Below are the code and all the weights of a small trained network. Each question names an input and a class and asks about switching units off, where a switched-off unit gives its printed mean instead of its output.

import numpy as np


def w(rows, s, z=0):
    codes = np.array(rows[::2]) - 128.0
    scale = np.full(codes.shape[1], s)
    scale[-1] = z or s
    return codes * scale


def f(y):
    return np.maximum(y, 0)


def log_softmax(a):
    a = a - a.max(-1, keepdims=True)
    return a - np.log(np.exp(a).sum(-1, keepdims=True))


def net(x, mask):
    res = np.array(x, float).reshape(1, 6) / 4 @ E
    y = f(res @ A[0][:, :-1].T + A[0][:, -1])
    res = res + np.where(mask, y, B[0][:, -1]) @ B[0][:, :-1]
    return log_softmax(res[-1] @ U[:, :-1].T + U[:, -1])


A, B = {}, {}
E = w([
[143,110,192,144,98,196,59],'x0',
[126,241,58,142,130,94,80],'x1',
[130,150,106,83,219,204,116],'x2',
[151,124,58,104,48,151,204],'x3',
[20,128,50,254,122,152,133],'x4',
[53,99,114,69,78,112,123],'x5',
],0.0087)
A[0] = w([
[102,178,44,107,161,109,158,124],'n1',
[140,124,149,107,111,95,128,98],'n2',
[137,116,97,128,141,159,172,100],'n3',
[82,150,109,184,120,123,109,67],'n4',
[100,131,148,81,158,170,84,118],'n5',
[137,94,142,156,138,170,141,80],'n6',
[143,142,139,129,141,131,139,3],'n7',
[179,59,178,39,103,146,168,102],'n8',
[112,174,82,110,146,115,141,80],'n9',
[124,112,144,72,105,113,143,141],'n10',
[54,79,173,133,249,86,117,116],'n11',
[146,116,119,110,138,140,140,148],'n12',
[87,128,173,63,202,183,48,149],'n13',
[92,101,106,114,120,107,150,104],'n14',
[105,145,121,149,148,146,125,37],'n15',
[121,76,86,136,130,241,201,102],'n16',
[30,84,102,124,67,108,157,87],'n17',
[109,108,162,177,128,143,91,153],'n18',
],0.021,0.0047)
B[0] = w([
[142,108,114,28,233,117,131,205],'n1',
[109,83,161,128,161,138,135,162],'n2',
[118,161,167,122,159,172,77,162],'n3',
[164,124,8,215,157,101,135,194],'n4',
[123,163,62,168,144,168,130,179],'n5',
[119,92,164,112,139,112,97,160],'n6',
[118,137,108,147,116,136,124,135],'n7',
[183,158,30,51,232,67,138,248],'n8',
[158,126,93,87,168,101,137,172],'n9',
[176,97,118,95,127,87,136,182],'n10',
[150,21,242,88,192,77,119,209],'n11',
[138,131,125,151,155,138,117,154],'n12',
[70,245,89,130,158,250,139,227],'n13',
[148,191,125,82,32,139,113,165],'n14',
[131,98,124,124,114,85,148,153],'n15',
[34,134,245,153,173,230,135,204],'n16',
[38,99,76,140,3,163,126,223],'n17',
[148,94,219,160,141,104,139,187],'n18',
],0.022,0.019)
U = w([
[202,202,100,234,65,75,104,2],'0',
[72,173,3,114,114,167,140,180],'1',
[78,122,205,170,138,169,100,223],'2',
[183,109,88,112,212,62,138,218],'3',
[75,37,85,66,61,82,133,22],'4',
[86,61,76,227,17,92,113,55],'5',
],0.0062,0.0025)

Each question gives the input, the list of numbers given to net, and the class t.
The units are the neurons (one row each of A and B). Each row of codes is followed by its name. A weight is (code - 128) times the scale printed after its matrix; where a second scale follows, it is the last column's (A, B and U).
mask holds one flag per neuron, in row order. A switched-off neuron (its flag False) gives its mean, the last column of its row in B, instead of its output. The means were averaged over made-up inputs and are rounded, as every weight is.
A unit's drop is (log p(t) with every unit on - log p(t) with that unit switched off) / (log p(t) with every unit on - log p(t) with every unit switched off).
The circuit of an input: a set's keep is (log p(t) with only the set's units on - log p(t) with every unit switched off) / (log p(t) with every unit on - log p(t) with every unit switched off). Starting from the 12 units with the biggest drops (on a tie, the unit counted first), units are removed one at a time, each time the one whose removal leaves the highest keep (on an exact tie, the one counted first), for as long as the keep stays at least 0.8.
circuit, biggest first: the units of the circuit, biggest drop first
k most important neurons: the k neurons with the biggest drops, biggest first
drop of u: that unit's drop, to one decimal
input [0,7,1,-6,-7,-6], class 1: circuit, biggest first : n13
input [-5,0,-2,-2,5,5], class 4: circuit, biggest first : n13, n17
input [-2,1,6,1,-5,7], class 1: 4 most important neurons : n13, n11, n5, n18
input [6,0,-8,1,3,-5], class 0: 2 most important neurons : n17, n16
input [0,4,-2,4,-1,1], class 4: 3 most important neurons : n13, n8, n4
input [-5,8,-7,7,-2,6], class 4: 2 most important neurons : n13, n17
input [-1,-3,5,3,-2,1], class 1: 2 most important neurons : n11, n18
input [-3,6,3,-5,8,5], class 3: 3 most important neurons : n1, n11, n4
input [1,6,-8,-2,4,-7], class 0: 2 most important neurons : n8, n11
input [4,6,-1,-1,7,-1], class 3: 2 most important neurons : n13, n1
input [-3,0,5,3,2,1], class 2: 2 most important neurons : n8, n16
input [-6,-2,-6,8,-5,5], class 4: 2 most important neurons : n17, n13
input [6,-4,2,-1,-2,6], class 1: 2 most important neurons : n13, n5
input [4,3,4,2,-1,-1], class 1: circuit, biggest first : n11
input [1,8,-7,-5,2,-5], class 0: 2 most important neurons : n8, n11
input [5,3,-4,-1,7,-4], class 5: drop of n8 : 0.2
input [1,3,7,8,-3,6], class 3: drop of n13 : 0.5
input [0,0,6,7,5,2], class 2: drop of n16 : 1.3
